[[ -5  20   0  10   1]
 [-14   0 -15  21  -1]
 [-16   9 -14  26  -1]
 [ -6 -23 -12   4  -1]]
->
[[ 20   0]
 [  0 -15]]

[[  0  -5   1]
 [ -3  -8 -11]
 [  2   8   4]
 [  7  31  23]]
->
[[ -5   1]
 [ -8 -11]]

[[ 17   2  -6 -15  -7]
 [  3   9  20  -4 -19]
 [  6  20  -8  -7   9]
 [  3   2 -18  -4 -24]
 [  6 -28 -12   2 -10]]
->
[[ 2 -6]
 [ 9 20]]

[[ 24 -18 -20 -13  12]
 [ 29 -26 -17 -15  12]
 [  8 -16 -32  -6   8]
 [  4  -7 -33  -6   7]
 [ 14 -20 -27  -6  10]]
->
[[-18 -20]
 [-26 -17]]

[[ -2 -20 -20]
 [  1  27  16]
 [  1  24  18]
 [ -1 -32 -11]]
->
[[-20 -20]
 [ 27  16]]

[[  2  16  -7 -29]
 [ -4 -17   7  27]]
->
[[ 16  -7]
 [-17   7]]

[[ 11 -21 -10 -30]
 [  8 -23  -7  16]
 [ -4 -17  14  10]]
->
[[-21 -10]
 [-23  -7]]
---
[[ -2   2  -3  -3 -14   0  -3   1  -5   0   0   0]
 [ -1   0  -4   7 -30   0   0   4  -8   0   6   3]
 [  4  -2   1   2   0   0   6   2   1   0   6   2]]
->
[[  4  -2   1   2   0   0   6   2   1   0   6   2]
 [ -2   2  -3  -3 -14   0  -3   1  -5   0   0   0]
 [ -1   0  -4   7 -30   0   0   4  -8   0   6   3]]

[[-25  -3   6   0 -19   7   0  -8 -13   0  -1]
 [-17  -1  -4   2  14   9   0   5   2   3   8]]
->
[[-17  -1  -4   2  14   9   0   5   2   3   8]
 [-25  -3   6   0 -19   7   0  -8 -13   0  -1]]

[[ -9   7 -28  -1   8   7  -1  -5]
 [ -4   5 -22  -1   7   2  -1 -10]
 [  0  -2  -2  -1  -3  -3  -1  -9]
 [  7  -1   4  -1   2  -2  -1  -5]
 [-15  -2  -7  -1  -9   5  -1   3]
 [ -2  -9  17  -1 -15  -5   0  -2]
 [ 17   1   5  -1   9  -1  -1  -6]]
->
[[ 17   1   5  -1   9  -1  -1  -6]
 [ -9   7 -28  -1   8   7  -1  -5]
 [ -4   5 -22  -1   7   2  -1 -10]
 [  0  -2  -2  -1  -3  -3  -1  -9]
 [  7  -1   4  -1   2  -2  -1  -5]
 [-15  -2  -7  -1  -9   5  -1   3]
 [ -2  -9  17  -1 -15  -5   0  -2]]

[[  2  11  -5  20  -9]
 [ -2  -4   5  24 -15]
 [-10  -3 -13  -7 -25]
 [ -6 -15  15 -25  -9]
 [ 16 -17   6  24  -3]
 [  4  24   0   8  15]
 [ 10   6 -19   7 -15]]
->
[[ 10   6 -19   7 -15]
 [  2  11  -5  20  -9]
 [ -2  -4   5  24 -15]
 [-10  -3 -13  -7 -25]
 [ -6 -15  15 -25  -9]
 [ 16 -17   6  24  -3]
 [  4  24   0   8  15]]

[[ 4 28  7  1  0 -1  5  0 -1  6  0]
 [ 1 -5 -9  2  5 -2  1  0  3  5  0]]
->
[[ 1 -5 -9  2  5 -2  1  0  3  5  0]
 [ 4 28  7  1  0 -1  5  0 -1  6  0]]

[[-2  3  2 33  0 -9 -6  8]
 [-1  0  2  2 -1 -2 -1  0]]
->
[[-1  0  2  2 -1 -2 -1  0]
 [-2  3  2 33  0 -9 -6  8]]
---
[[  0 -16   0   2  -1]
 [ 13  10   1 -14  -7]
 [ -6  25   0  10  -4]]
->
[ 0 10  0]

[[  2 -15]
 [-15 -32]
 [-18   2]
 [ 19  10]]
->
[  2 -32]

[[  1  13]
 [-10 -35]]
->
[  1 -35]

[[-27  13  24]
 [-20   8 -14]]
->
[-27   8]

[[14 10 18]
 [26 27 20]]
->
[14 27]

[[ -1 -12   0]
 [  2  27  -7]
 [ -1  -6   5]]
->
[-1 27  5]

[[-25   5   9]
 [-26   3  12]
 [-25   3  11]
 [-25   5  11]
 [-26   1  12]]
->
[-25   3  11]

[[-28   4]
 [ 20   2]
 [ -3  -2]]
->
[-28   2]
---
[[ -1  -7   2 -18  -3  -2  -9   2 -13  -3  -8 -15  -2 -34 -16 -21]
 [  3 -19  -7   1 -18   3  -4   1 -19 -14  10 -16   6   2 -10  -6]
 [  7   4  -1   2   7   2  10  -2   6   1   8 -21  11   7  -1  11]
 [ -3  -1   1  -1  -8   0   3   1  -1   2  -5   0   3  -9  -7   6]
 [  5 -12  -6   2 -16  -3   0  -1  -8 -12   6  11   7  17  24  -8]
 [ -1   9   5   3  14   5 -11   0  14   2  -8  -1  -5  -3   9  -6]]
->
[[ -1   9   5   3  14   5 -11   0  14   2  -8  -1  -5  -3   9  -6]
 [ -1  -7   2 -18  -3  -2  -9   2 -13  -3  -8 -15  -2 -34 -16 -21]
 [ -3  -1   1  -1  -8   0   3   1  -1   2  -5   0   3  -9  -7   6]
 [  7   4  -1   2   7   2  10  -2   6   1   8 -21  11   7  -1  11]
 [  5 -12  -6   2 -16  -3   0  -1  -8 -12   6  11   7  17  24  -8]
 [  3 -19  -7   1 -18   3  -4   1 -19 -14  10 -16   6   2 -10  -6]]

[[ 13 -30 -25  10  18  15  34  12  21 -10 -27 -34 -16  -2  15]
 [ 24  -2  19  -5  -8  26 -17  14  14   8   1  24  24   0  26]
 [ -2   6  16 -18 -12  -9  14  10 -30  17   0  20   8  15  -3]]
->
[[ 24  -2  19  -5  -8  26 -17  14  14   8   1  24  24   0  26]
 [ -2   6  16 -18 -12  -9  14  10 -30  17   0  20   8  15  -3]
 [ 13 -30 -25  10  18  15  34  12  21 -10 -27 -34 -16  -2  15]]

[[ 25 -20  -2  -1  -8  28  14]
 [ 14 -17 -14   1   0   3  17]
 [ 20  -3  -9   1  -5  11  28]
 [-10   9  15   4  13  -1  -6]
 [ -4 -22 -26   7  -6  -2  18]]
->
[[-10   9  15   4  13  -1  -6]
 [ 25 -20  -2  -1  -8  28  14]
 [ 20  -3  -9   1  -5  11  28]
 [ 14 -17 -14   1   0   3  17]
 [ -4 -22 -26   7  -6  -2  18]]

[[-26 -13  15   5 -12 -27  -9   4   2  17  30 -14]
 [ 20  20 -16 -29  29  16  14 -14  22  30  -1   3]
 [-17  21  21  11  -2  12  -2   9 -18  21  22 -13]
 [-29  19  -5 -21  19  -4  27  13 -17   3 -29  13]]
->
[[-17  21  21  11  -2  12  -2   9 -18  21  22 -13]
 [-26 -13  15   5 -12 -27  -9   4   2  17  30 -14]
 [-29  19  -5 -21  19  -4  27  13 -17   3 -29  13]
 [ 20  20 -16 -29  29  16  14 -14  22  30  -1   3]]

[[-11  -6 -15   0 -20   2  29 -25 -14  -6]
 [  7  -3 -18  -9 -20  -8  10   5  26 -10]
 [ -8  -6 -23   9 -27  22  22  -9 -12 -26]
 [-22  11 -17  -6  25  -5  15   3  24  -2]]
->
[[-11  -6 -15   0 -20   2  29 -25 -14  -6]
 [-22  11 -17  -6  25  -5  15   3  24  -2]
 [  7  -3 -18  -9 -20  -8  10   5  26 -10]
 [ -8  -6 -23   9 -27  22  22  -9 -12 -26]]

[[  1 -13 -24  -2  -4  -1]
 [ -1 -14  22   1  -7  -1]
 [ -1  -5  -6   0  -1   2]
 [ -1  -2 -21   2  -3  -1]
 [ -1  -2   6  -2  -7   1]
 [  1 -13 -27   0  -3  -1]
 [ -1 -20  26   3  -7  -2]
 [  0 -15 -23   1   0  -1]
 [  0 -22  12   0  -4  -2]
 [ -1  -2 -20  -2  -4   2]]
->
[[ -1 -20  26   3  -7  -2]
 [ -1 -14  22   1  -7  -1]
 [  0 -22  12   0  -4  -2]
 [ -1  -2   6  -2  -7   1]
 [ -1  -5  -6   0  -1   2]
 [ -1  -2 -20  -2  -4   2]
 [ -1  -2 -21   2  -3  -1]
 [  0 -15 -23   1   0  -1]
 [  1 -13 -24  -2  -4  -1]
 [  1 -13 -27   0  -3  -1]]
